Here is a tiny trained network, its code and every weight. The questions are about switching its units off for an input and a target symbol, where a switched-off unit gives its printed mean instead of its output.

import numpy as np


def w(rows, s, z=0):
    codes = np.array(rows[::2]) - 128.0
    scale = np.full(codes.shape[1], s)
    scale[-1] = z or s
    return codes * scale


def f(y):
    return np.maximum(y, 0)


def softmax(a):
    e = np.exp(a - a.max(-1, keepdims=True))
    return e / e.sum(-1, keepdims=True)


def log_softmax(a):
    a = a - a.max(-1, keepdims=True)
    return a - np.log(np.exp(a).sum(-1, keepdims=True))


def net(x, mask):
    ids = ['αβγδεζηθξτψ'.index(c) for c in x.split()]
    T = len(ids)
    res = E[ids] + P[:T]
    u = 0
    for l in range(3):
        q, k, v = (res @ M[l].T for M in (Q, K, V))
        z = softmax(np.where(np.tri(T) > 0, q @ k.T / 3**0.5, -1e9)) @ v
        res = res + np.where(mask[u], z, O[l][:, -1]) @ O[l][:, :-1]
        u += 1
        y = f(res @ A[l][:, :-1].T + A[l][:, -1])
        res = res + np.where(mask[u : u + 4], y, B[l][:, -1]) @ B[l][:, :-1]
        u += 4
    return log_softmax(res[-1] @ U[:, :-1].T + U[:, -1])


Q, K, V, O, A, B = {}, {}, {}, {}, {}, {}
E = w([
[108,105,146],'α',
[142,153,115],'β',
[120,121,141],'γ',
[136,149,152],'δ',
[208,89,121],'ε',
[98,84,222],'ζ',
[145,150,104],'η',
[143,177,244],'θ',
[128,252,134],'ξ',
[103,176,167],'τ',
[144,75,194],'ψ',
],0.02)
P = w([
[111,82,145],'0',
[121,195,211],'1',
[136,103,115],'2',
[115,220,229],'3',
[130,81,99],'4',
[112,226,243],'5',
[139,7,95],'6',
],0.011)
Q[0] = w([
[41,244,146],'0.h0',
[158,88,117],'0.h0',
[117,212,122],'0.h0',
],0.011)
K[0] = w([
[43,75,201],'0.h0',
[196,124,63],'0.h0',
[94,12,103],'0.h0',
],0.011)
V[0] = w([
[38,65,201],'0.h0',
[107,114,11],'0.h0',
[100,133,179],'0.h0',
],0.011)
O[0] = w([
[7,116,255,180],'0.h0',
[10,176,45,10],'0.h0',
[35,116,190,177],'0.h0',
],0.0069,0.012)
A[0] = w([
[235,206,60,75],'0.n0',
[254,75,238,204],'0.n1',
[123,31,222,254],'0.n2',
[193,137,95,108],'0.n3',
],0.0055,0.0049)
B[0] = w([
[149,110,198,139],'0.n0',
[101,254,133,251],'0.n1',
[107,135,77,242],'0.n2',
[151,19,68,136],'0.n3',
],0.0087,0.018)
Q[1] = w([
[109,179,205],'1.h0',
[103,2,159],'1.h0',
[173,37,127],'1.h0',
],0.0061)
K[1] = w([
[255,59,94],'1.h0',
[127,87,190],'1.h0',
[89,58,45],'1.h0',
],0.0067)
V[1] = w([
[150,128,94],'1.h0',
[157,65,141],'1.h0',
[10,166,25],'1.h0',
],0.011)
O[1] = w([
[126,74,37,73],'1.h0',
[230,12,121,2],'1.h0',
[1,38,134,56],'1.h0',
],0.0063,0.0087)
A[1] = w([
[241,87,26,116],'1.n0',
[63,114,187,189],'1.n1',
[157,38,189,126],'1.n2',
[43,2,3,255],'1.n3',
],0.0066,0.0037)
B[1] = w([
[2,225,186,149],'1.n0',
[167,136,143,254],'1.n1',
[59,230,187,128],'1.n2',
[30,184,96,135],'1.n3',
],0.0093)
Q[2] = w([
[167,154,107],'2.h0',
[87,250,172],'2.h0',
[157,195,180],'2.h0',
],0.013)
K[2] = w([
[104,175,108],'2.h0',
[80,104,124],'2.h0',
[1,77,73],'2.h0',
],0.0099)
V[2] = w([
[2,51,69],'2.h0',
[239,178,134],'2.h0',
[143,128,36],'2.h0',
],0.0086)
O[2] = w([
[112,58,115,72],'2.h0',
[189,117,203,95],'2.h0',
[20,254,151,6],'2.h0',
],0.0075,0.013)
A[2] = w([
[118,255,81,79],'2.n0',
[218,126,221,1],'2.n1',
[191,113,74,212],'2.n2',
[155,41,57,142],'2.n3',
],0.0079,0.005)
B[2] = w([
[117,59,57,248],'2.n0',
[49,89,45,235],'2.n1',
[143,141,254,150],'2.n2',
[134,24,127,139],'2.n3',
],0.0083,0.016)
U = w([
[78,87,127,187],'α',
[83,57,83,91],'β',
[172,133,196,122],'γ',
[60,133,34,100],'δ',
[238,201,42,132],'ε',
[136,144,255,120],'ζ',
[165,158,55,129],'η',
[68,155,81,101],'θ',
[122,194,70,32],'ξ',
[119,59,197,105],'τ',
[173,172,178,254],'ψ',
],0.0086,0.0073)

Each question gives the input, a string of symbols that net reads in full, and the target symbol t.
The units are the heads (3 rows each of Q, K, V and O) and the neurons (one row each of A and B). Each row of codes is followed by its name. A weight is (code - 128) times the scale printed after its matrix; where a second scale follows, it is the last column's (O, A, B and U).
mask holds one flag per unit, layer by layer, with each layer's heads first. A switched-off unit (its flag False) gives its mean, the last column of its rows in O or B, instead of its output. The means were averaged over made-up inputs and are rounded, as every weight is.
A unit's drop is (log p(t) with every unit on - log p(t) with that unit switched off) / (log p(t) with every unit on - log p(t) with every unit switched off).
The circuit of an input: a set's keep is (log p(t) with only the set's units on - log p(t) with every unit switched off) / (log p(t) with every unit on - log p(t) with every unit switched off). Starting from the 12 units with the biggest drops (on a tie, the unit counted first), units are removed one at a time, each time the one whose removal leaves the highest keep (on an exact tie, the one counted first), for as long as the keep stays at least 0.8.
circuit, biggest first: the units of the circuit, biggest drop first
most important unit: the unit with the biggest drop
top k neurons: the k neurons with the biggest drops, biggest first
k most important neurons of layer l: the k neurons of layer l with the biggest drops, biggest first
input γ τ ζ β, target ζ: circuit, biggest first	0.h0
input ξ θ ε ξ ε δ, target ε: 2 most important neurons of layer 0	0.n2, 0.n0
input ξ τ β θ, target θ: circuit, biggest first	2.n1, 2.n0, 0.n1, 2.h0
input η ξ δ ψ ζ, target δ: circuit, biggest first	2.h0, 0.h0, 1.h0
input η β γ δ, target δ: circuit, biggest first	0.h0, 1.h0
input ξ ψ γ ε, target ε: top 2 neurons	0.n1, 0.n2
input η ε η δ α γ ε, target δ: 2 most important neurons of layer 1	1.n0, 1.n3
input η β ξ, target δ: circuit, biggest first	1.h0, 0.h0
input α η δ τ ε, target β: circuit, biggest first	0.h0, 2.h0, 1.h0, 2.n3
input γ ζ ξ δ, target ζ: top 2 neurons	2.n1, 1.n1
input α β ζ ε δ, target β: top 3 neurons	1.n3, 2.n3, 0.n2
input ξ τ β ζ τ ξ β, target ε: top 2 neurons	0.n1, 1.n1
input δ η δ δ δ ψ δ, target ψ: top 3 neurons	2.n1, 0.n2, 2.n0
input ζ ξ α ξ ψ, target τ: top 3 neurons	0.n2, 2.n2, 2.n3
input δ ξ γ, target ψ: top 2 neurons	2.n1, 0.n2
input ξ ξ α, target ε: circuit, biggest first	0.h0
input ε η ε δ, target ε: circuit, biggest first	0.h0, 1.h0, 0.n2
input η δ η δ ξ η δ, target δ: 3 most important neurons of layer 1	1.n3, 1.n0, 1.n1
input ζ η η ζ ζ, target τ: top 3 neurons	0.n2, 2.n2, 2.n3
input ε η η β, target ε: top 3 neurons	0.n2, 0.n0, 0.n1
input δ η ε η, target ε: most important unit	0.h0
input ε η δ ξ, target ε: top 4 neurons	0.n2, 0.n1, 1.n0, 0.n0
input ζ ε ψ ξ α, target τ: 2 most important neurons of layer 2	2.n2, 2.n3
input α δ β, target β: top 2 neurons	0.n1, 2.n3
input ξ τ θ ε ξ θ η, target ε: top 2 neurons	2.n1, 0.n2
input ζ ε δ θ ξ θ η, target τ: top 4 neurons	0.n2, 2.n2, 2.n3, 0.n1
input δ ε ζ γ α, target ψ: 3 most important neurons of layer 2	2.n1, 2.n0, 2.n2
input η ε ζ, target δ: most important unit	2.h0
